Each row has a name. Each question is about the rows just above it.

Columns, left to right: B G R H F E P X T
K61: [123  86  84 143 145 133  83 152 122]
K892: [112  84  95 145 164 101  95 123 123]
K972: [ 85 154 164 124 142  87 106  80 139]
K499: [162 109  69 107 119 169 116 171 104]
K457: [162 109  69 145 119 169 116 171 104]
K201: [123  86  84 143 145 133  83 152 109]
K424: [114 167 159  84 129 101 138  82 141]
Which column holds this, read top down? [ 87 169 169]	E
[109 109  86 167] is in which column, read top down?	G
Which column holds this, read top down? [123  80 171 171 152]	X

Columns, left to right: C Z M U A Y V S W J
K296: [128 133 160 123 139 147 158 155 153 160]
K254: [136 136 125 132 100  98 114 121 107 123]
K89: [128 133 144 123 139 147 158 155 153 160]
K964: [128 133 144 123 139 147 179 157 162 141]
Shared by K89 and K254:	[123]
[123 132] is in which column, read top down?	U

Columns, left to right: fopo Bet Rasu gopil taz topa fanad gutib
K748: [133 132 114 145 140 141 142 117]
K366: [133 132 114 145 140 138 142 117]
K600: [143 148 114  87 145 131 141 124]
K349: [139 131 141 123 104 126 128 136]
Which column holds [141 138 131] top down?	topa
[ 87 123] is in which column, read top down?	gopil
Which column holds this, read top down? [132 132 148]	Bet
Which column holds [133 133 143] top down?	fopo

Columns, left to right: dezol gomu zevu punif tek Bere Bigiv Netok ditob
K587: [117 128 166 100 127 117 135  74  75]
K386: [142 140 157 109 141  74 141 101 102]
K526: [114 125 141 135 136 113 109 155 152]
The one value in K587 and K526:	[135]
How many entries does [142 140 157 109 141  74 141] have?	7
[117  74] is in which column, read top down?	Bere
Which value is in both K526 and K587?	[135]
Which value is in both K587 and K386?	[74]
[109 135] is in which column, read top down?	punif

Columns, left to right: molit purel retu lam lukug zaf sopin ges
K401: [134 123 133 115 156 163 163 132]
K221: [ 99 122 120  95  95  75  87 120]
K9: [143 113 112 136 136 149 139 115]
K466: [159 121 117 131 130 169 132 126]
K762: [143 113 112 136 136 100 139 115]
K577: [134 123 133 154 106 117 161 117]
K446: [148 128 131 183 183 153 195 109]
K367: [134 123 133 154 156 117 161 117]
K685: [125 125 121  91  91 111  83 134]
Which value is in both K9 and K401?	[115]
Count the entries of [143 113 112]:	3

Columns, left to right: L N D Q
K683: [165 132 141 175]
K872: [165 142 141 175]
K787: [165 143 141 170]
K450: [143  75  63 141]
Which column holds this, read top down? [142 143]	N
The one value in K450 and K683:	[141]
Which column holds this, read top down? [141  63]	D
Number of entries in [143  75  63]:	3
How many entries does [165] have?	1
Which column holds this, read top down? [132 142 143]	N
How many entries does [165 142 141] have?	3

Columns, left to right: kelap bibir Nev fafer Pek nera
K92: [ 60 102 174 100 186 187]
K494: [ 78 171 169 187  60 175]
K959: [173 125 153 119 160 124]
Whose row is [173 125 153 119 160 124]?	K959
[ 60 160] is in which column, read top down?	Pek
Number of entries in [ 60 102 174 100 186]:	5

Columns, left to right: Mef Regeg bolep fivu tese Nirip mip pimeg bofu
K194: [135 142 139 139 133 116 101 140 139]
K489: [110 139 137 137 129 119 101 139 137]
K824: [144 145 134 137 128 108  96 140 137]
K373: [121 127 124 128 128 123 138 131 128]
K368: [137 133 132 135 109 116 105 140 135]
K730: [150 145 133 143 128 105  62 154 143]
K901: [146 139 133 138 120 109  76 144 138]
Which column holds [134 124] top down?	bolep
Whose row is [110 139 137 137 129 119 101 139 137]?	K489
Which column holds this, read top down? [133 129 128 128 109]	tese
Which column holds this, read top down? [139 140]	pimeg
How many entries does [110 139] have?	2
The one value in K373 and K824:	[128]

Columns, left to right: Tes pegu Vuti Leviv
K516: [107 156 137 168]
K33: [118 127 126 107]
K454: [121 136 146 127]
K550: [110 154 137 175]
K134: [137  96 118  70]
K936: [135 182 101 136]
K247: [107 156 137 107]
Number of entries in [107]:	1
Shared by K454 and K33:	[127]
[ 70 136 107] is in which column, read top down?	Leviv
How many entries does [137  96 118] have?	3
Which column holds [127 175  70] top down?	Leviv
Which column holds [135 107] top down?	Tes
Which value is in both K936 and K454?	[136]

Columns, left to right: disu vinu mub ziva faz
K576: [114 129 133 132 140]
K77: [114 129 134 129 153]
K384: [114 129 135 128 185]
K525: [114 133 157 131 129]
K982: [114 133 133 131 129]
K739: [114 129 133 128 137]
Which column holds [140 153 185] top down?	faz
How many entries does [114 133 133 131] have?	4
The row with [114 129 133 132 140] is	K576
Count the entries of [114 129 134 129]:	4

Columns, left to right: fakag neno Nutu Figev Meno zutet til
K149: [113 108 107 143 116 114 108]
K479: [113 169 112 116 116 146 137]
K593: [118 106 119 130 150 131 107]
K826: [129 145 142 107 126 124 177]
K411: [129 118 125 104 151 144 154]
K697: [113 108 107 105 116 114 108]
Shared by K826 and K697:	[107]
Count the entries of [113 108 107 143 116]:	5

Columns, left to right: sekez bita dakol pofe zesu domup zugak zube mazi Zal
K477: [121 142 141 128 120 137 148 119 126 124]
K827: [146 153 146 115 127 103 143 122 135 119]
K545: [ 76 108 133 157 132 113 118 155 124 142]
K518: [146 153 123 115 127 103 143 122 135 119]
K353: [146 153 146 115 127 103 143 122 135 131]
K740: [146 153 146 115 127 103 143 122 135 141]
Which column holds this, read top down? [115 157 115 115]	pofe
Number of entries in [ 76 108 133 157 132 113 118 155 124]:	9
The one value in K827 and K477:	[119]

Columns, left to right: Zavi pino zofon feg Pegab vut
K954: [129 134 103 114 112  98]
K497: [132 124  79 143 117 137]
K619: [149 101 115 122  84 120]
K758: [137 146  84  90 140 102]
K644: [148 130 106 143 112  84]
K951: [138 146  79 130 140 114]
K98: [119 117 116 125  83  86]
K101: [108 129  92 127 104 123]
K983: [119 138  73 123 133 145]
K752: [149 117 116 113 100  90]
K71: [126 122  85  99 116 145]
K211: [130 135 100 113 115 103]
Shared by K951 and K211:	[130]
Count the entries of [119 138  73 123]:	4
Which column holds [132 149] top down?	Zavi
[112 140] is in which column, read top down?	Pegab

Columns, left to right: Saf Tibi sogos vif pul
K911: [132 118 109 136  88]
K851: [ 81 127 107 129 141]
K5: [ 81 127 107 129  86]
K699: [132 118 109 136 154]
K823: [132 118 109 161 102]
How many entries does [132] have?	1
Count the entries of [132 118 109 136]:	4

Columns, left to right: sisug kalon sano fip Serek
K322: [133 102 108  74  69]
K606: [ 92  97  93  88 121]
K4: [ 69  93  95 120  75]
K909: [ 82 119  68  59 105]
K433: [166  88  61 129 117]
K612: [157  94  77 104  79]
K809: [ 99 112 131  59  88]
Count the entries of [92 97 93]:	3
Shared by K4 and K606:	[93]
Count the entries of [157  94  77 104]:	4
Whose row is [ 69  93  95 120  75]?	K4
Shared by K606 and K4:	[93]
Count the entries of [ 92  97  93  88 121]:	5
Shared by K322 and K4:	[69]

Columns, left to right: kon Nasi vorak fif dof gusiz tir Koni
K138: [148 108 151 112 193 130 121 125]
K825: [155 155 129  82 139 109 147  96]
K801: [148 141 193 134 148 143 159 140]
K235: [144 123 176 161 139 120 135 185]
K922: [128 128 128 128 128 128 128 128]
K334: [146 114 103 142 146 182  99 104]
Where do [155 155 129  82 139 109 147  96] appear?	K825
[143 120] is in which column, read top down?	gusiz

Columns, left to right: Deneg Bekov mufeg Seg duk Dis gekar noka
K601: [144 119 140 111 127 105 183 116]
K111: [117 115 138 115 132 133 164 122]
K970: [ 98 142 134 117 116 144  94 129]
K140: [124 122 131 116 130 121 146 111]
K27: [127 127 136 141 139 135 135 117]
K832: [124 122 131 116 143 140 100 111]
Count the entries of [144 119 140 111 127 105]:	6
Count the entries of [ 98 142 134 117 116]:	5
[116 130] is in which column, read top down?	duk
The one value in K970 and K27:	[117]
Which value is in both K111 and K832?	[122]
[111 115] is in which column, read top down?	Seg

